Below is a small trained network, with its code and all its weights. Each question gives an input and a class and asks what happens when units are switched off, that is, made to give their printed mean instead of their output.

import numpy as np


def w(rows, s, z=0):
    codes = np.array(rows[::2]) - 128.0
    scale = np.full(codes.shape[1], s)
    scale[-1] = z or s
    return codes * scale


def f(y):
    return np.maximum(y, 0)


def log_softmax(a):
    a = a - a.max(-1, keepdims=True)
    return a - np.log(np.exp(a).sum(-1, keepdims=True))


def net(x, mask):
    res = np.array(x, float).reshape(1, 4) / 4 @ E
    y = f(res @ A[0][:, :-1].T + A[0][:, -1])
    res = res + np.where(mask, y, B[0][:, -1]) @ B[0][:, :-1]
    return log_softmax(res[-1] @ U[:, :-1].T + U[:, -1])


A, B = {}, {}
E = w([
[180,70,2],'x0',
[131,125,132],'x1',
[237,215,115],'x2',
[125,130,127],'x3',
],0.01)
A[0] = w([
[171,201,156,145],'neuron 0',
[153,173,208,181],'neuron 1',
[88,117,186,219],'neuron 2',
[125,93,197,253],'neuron 3',
[84,124,119,53],'neuron 4',
[109,143,172,46],'neuron 5',
[36,7,146,46],'neuron 6',
[185,107,119,2],'neuron 7',
[74,217,144,32],'neuron 8',
[131,125,96,39],'neuron 9',
[85,108,143,210],'neuron 10',
[133,125,180,46],'neuron 11',
[148,78,51,66],'neuron 12',
],0.017,0.0057)
B[0] = w([
[255,155,128,196],'neuron 0',
[59,140,69,211],'neuron 1',
[121,117,62,212],'neuron 2',
[165,119,58,205],'neuron 3',
[184,191,200,148],'neuron 4',
[53,158,148,161],'neuron 5',
[197,232,152,248],'neuron 6',
[62,208,203,152],'neuron 7',
[83,181,146,172],'neuron 8',
[84,195,156,144],'neuron 9',
[247,150,96,191],'neuron 10',
[63,170,135,152],'neuron 11',
[46,244,112,216],'neuron 12',
],0.0074,0.014)
U = w([
[122,133,7,193],'0',
[159,185,166,63],'1',
[21,172,69,84],'2',
[110,136,75,254],'3',
[107,110,104,161],'4',
[62,41,177,49],'5',
[57,93,199,37],'6',
],0.014,0.0096)

Each question gives the input, the list of numbers given to net, and the class t.
The units are the neurons (one row each of A and B). Each row of codes is followed by its name. A weight is (code - 128) times the scale printed after its matrix; where a second scale follows, it is the last column's (A, B and U).
mask holds one flag per neuron, in row order. A switched-off neuron (its flag False) gives its mean, the last column of its row in B, instead of its output. The means were averaged over made-up inputs and are rounded, as every weight is.
A unit's drop is (log p(t) with every unit on - log p(t) with that unit switched off) / (log p(t) with every unit on - log p(t) with every unit switched off).
The circuit of an input: a set's keep is (log p(t) with only the set's units on - log p(t) with every unit switched off) / (log p(t) with every unit on - log p(t) with every unit switched off). Starting from the 12 units with the biggest drops (on a tie, the unit counted first), units are removed one at a time, each time the one whose removal leaves the highest keep (on an exact tie, the one counted first), for as long as the keep stays at least 0.8.
units of the circuit, in order: the units of the circuit, biggest drop first
most important unit: the unit with the biggest drop
top k neurons: the k neurons with the biggest drops, biggest first
drop of u: that unit's drop, to one decimal
input [-8,7,0,6], class 2: units of the circuit, in order : [neuron 1]
input [4,4,-5,-4], class 1: units of the circuit, in order : [neuron 6; neuron 1]
input [-7,3,4,5], class 2: top 2 neurons : [neuron 1; neuron 8]
input [-4,-5,-5,6], class 0: top 2 neurons : [neuron 2; neuron 3]
input [8,-3,7,-3], class 2: units of the circuit, in order : [neuron 12; neuron 7]
input [-6,-2,1,5], class 2: top 4 neurons : [neuron 1; neuron 8; neuron 5; neuron 11]
input [-3,8,5,-3], class 3: top 2 neurons : [neuron 6; neuron 1]
input [5,0,-3,-2], class 2: top 3 neurons : [neuron 12; neuron 0; neuron 3]
input [8,2,8,-6], class 1: units of the circuit, in order : [neuron 7; neuron 1]
input [-7,-2,-5,-8], class 0: units of the circuit, in order : [neuron 3; neuron 2]
input [-4,-7,3,1], class 3: top 4 neurons : [neuron 12; neuron 0; neuron 6; neuron 10]
input [-6,-8,-8,-2], class 1: top 3 neurons : [neuron 6; neuron 4; neuron 10]
input [8,4,4,3], class 2: top 2 neurons : [neuron 12; neuron 7]
input [-7,8,6,1], class 3: top 2 neurons : [neuron 0; neuron 1]
input [-2,4,6,-6], class 0: top 4 neurons : [neuron 6; neuron 1; neuron 4; neuron 7]
input [3,-3,8,2], class 1: top 4 neurons : [neuron 0; neuron 7; neuron 2; neuron 3]
input [-7,1,2,-8], class 0: most important unit : neuron 0
input [-3,-3,4,8], class 0: top 2 neurons : [neuron 6; neuron 1]
input [-7,-5,-8,-2], class 1: top 4 neurons : [neuron 6; neuron 10; neuron 4; neuron 12]
input [-2,-3,-5,-7], class 0: most important unit : neuron 2
input [-2,1,1,7], class 0: units of the circuit, in order : [neuron 6; neuron 12; neuron 7]
input [3,4,7,3], class 1: drop of neuron 3 : 0.3
input [5,-7,4,-4], class 3: drop of neuron 1 : 0.3
input [7,3,-6,4], class 2: drop of neuron 3 : 0.2
